Here is a tiny trained network, its code and every weight. The questions are about switching its units off for an input and a class, where a switched-off unit gives its printed mean instead of its output.

import numpy as np


def w(rows, s, z=0):
    codes = np.array(rows[::2]) - 128.0
    scale = np.full(codes.shape[1], s)
    scale[-1] = z or s
    return codes * scale


def norm(h):
    return h / np.sqrt((h * h).mean(-1, keepdims=True) + 1e-5)


def f(y):
    return np.maximum(y, 0)


def log_softmax(a):
    a = a - a.max(-1, keepdims=True)
    return a - np.log(np.exp(a).sum(-1, keepdims=True))


def net(x, mask):
    res = np.array(x, float).reshape(1, 4) / 4 @ E
    u = 0
    for l in range(2):
        y = f(norm(res) @ A[l][:, :-1].T + A[l][:, -1])
        res = res + np.where(mask[u : u + 5], y, B[l][:, -1]) @ B[l][:, :-1]
        u += 5
    return log_softmax(norm(res)[-1] @ U[:, :-1].T + U[:, -1])


A, B = {}, {}
E = w([
[218,49,106,112],'x0',
[93,14,185,173],'x1',
[144,147,27,254],'x2',
[200,181,200,173],'x3',
],0.0039)
A[0] = w([
[176,96,174,46,108],'0.n1',
[129,196,211,148,12],'0.n2',
[41,97,118,75,56],'0.n3',
[122,176,222,113,70],'0.n4',
[234,119,116,1,1],'0.n5',
],0.0089,0.0044)
B[0] = w([
[163,178,124,168,253],'0.n1',
[54,146,130,91,172],'0.n2',
[158,116,128,42,202],'0.n3',
[88,200,186,170,204],'0.n4',
[255,174,81,88,221],'0.n5',
],0.011,0.0033)
A[1] = w([
[170,252,165,70,137],'1.n1',
[167,254,21,181,6],'1.n2',
[165,143,56,232,147],'1.n3',
[240,58,84,119,208],'1.n4',
[76,50,143,199,132],'1.n5',
],0.0062,0.0025)
B[1] = w([
[148,2,122,121,253],'1.n1',
[94,223,22,190,240],'1.n2',
[28,54,126,105,232],'1.n3',
[104,158,189,171,247],'1.n4',
[212,52,50,58,167],'1.n5',
],0.0055,0.0048)
U = w([
[94,119,213,107,70],'0',
[253,194,79,103,167],'1',
[167,76,154,104,2],'2',
[204,104,205,195,84],'3',
[50,220,191,154,135],'4',
[70,172,36,223,174],'5',
[111,114,119,18,176],'6',
[129,4,86,177,159],'7',
],0.019,0.0066)

Each question gives the input, the list of numbers given to net, and the class t.
The units are the neurons (one row each of A and B). Each row of codes is followed by its name. A weight is (code - 128) times the scale printed after its matrix; where a second scale follows, it is the last column's (A, B and U).
mask holds one flag per neuron, layer by layer. A switched-off neuron (its flag False) gives its mean, the last column of its row in B, instead of its output. The means were averaged over made-up inputs and are rounded, as every weight is.
A unit's drop is (log p(t) with every unit on - log p(t) with that unit switched off) / (log p(t) with every unit on - log p(t) with every unit switched off).
The circuit of an input: a set's keep is (log p(t) with only the set's units on - log p(t) with every unit switched off) / (log p(t) with every unit on - log p(t) with every unit switched off). Starting from all 10 units, units are removed one at a time, each time the one whose removal leaves the highest keep (on an exact tie, the one counted first), for as long as the keep stays at least 0.8.
circuit, biggest first: the units of the circuit, biggest drop first
unit that matters most: the unit with the biggest drop
top k neurons: the k neurons with the biggest drops, biggest first
k most important neurons of layer l: the k neurons of layer l with the biggest drops, biggest first
drop when u is switched off: that unit's drop, to one decimal
input [-3,0,3,-6], class 6: circuit, biggest first -> [0.n1; 0.n3]
input [5,3,7,4], class 7: 2 most important neurons of layer 1 -> [1.n3; 1.n5]
input [0,1,-1,8], class 4: 2 most important neurons of layer 0 -> [0.n4; 0.n2]
input [-6,0,1,-5], class 6: circuit, biggest first -> [0.n3]
input [-7,-8,-2,-4], class 6: circuit, biggest first -> [0.n1; 1.n1]
input [-1,-5,0,5], class 4: circuit, biggest first -> [0.n2; 0.n5]
input [-4,4,2,2], class 7: circuit, biggest first -> [1.n5; 0.n1; 0.n5]
input [-4,3,-3,-1], class 0: circuit, biggest first -> [0.n4; 0.n5; 0.n3; 1.n2]
input [1,7,2,5], class 7: circuit, biggest first -> [0.n5; 1.n5]
input [4,0,2,-3], class 7: 2 most important neurons of layer 0 -> [0.n1; 0.n5]
input [5,0,4,2], class 5: top 2 neurons -> [1.n1; 1.n4]
input [2,7,-8,4], class 3: 2 most important neurons of layer 0 -> [0.n1; 0.n2]
input [8,-3,6,8], class 5: 2 most important neurons of layer 0 -> [0.n5; 0.n3]
input [4,-1,3,6], class 5: unit that matters most -> 0.n3
input [2,5,6,8], class 7: 4 most important neurons of layer 0 -> [0.n5; 0.n1; 0.n4; 0.n3]
input [7,3,-7,2], class 1: 2 most important neurons of layer 0 -> [0.n5; 0.n1]
input [-1,-7,-4,-7], class 1: top 2 neurons -> [0.n5; 1.n3]
input [-4,-5,1,5], class 4: top 4 neurons -> [0.n2; 0.n5; 0.n4; 0.n1]
input [6,4,-8,3], class 1: top 3 neurons -> [0.n5; 0.n1; 1.n3]
input [8,-1,7,3], class 5: unit that matters most -> 1.n1
input [-2,5,-2,7], class 4: top 2 neurons -> [0.n4; 0.n2]
input [7,6,6,8], class 7: top 2 neurons -> [0.n5; 1.n3]
input [7,3,-6,5], class 1: drop when 0.n1 is switched off -> 0.2
input [3,-2,-2,-7], class 1: drop when 0.n5 is switched off -> 0.4
input [6,2,-3,0], class 1: drop when 0.n5 is switched off -> 1.0
input [-2,4,-7,5], class 4: drop when 0.n4 is switched off -> 0.7
input [7,0,0,-4], class 1: unit that matters most -> 0.n5
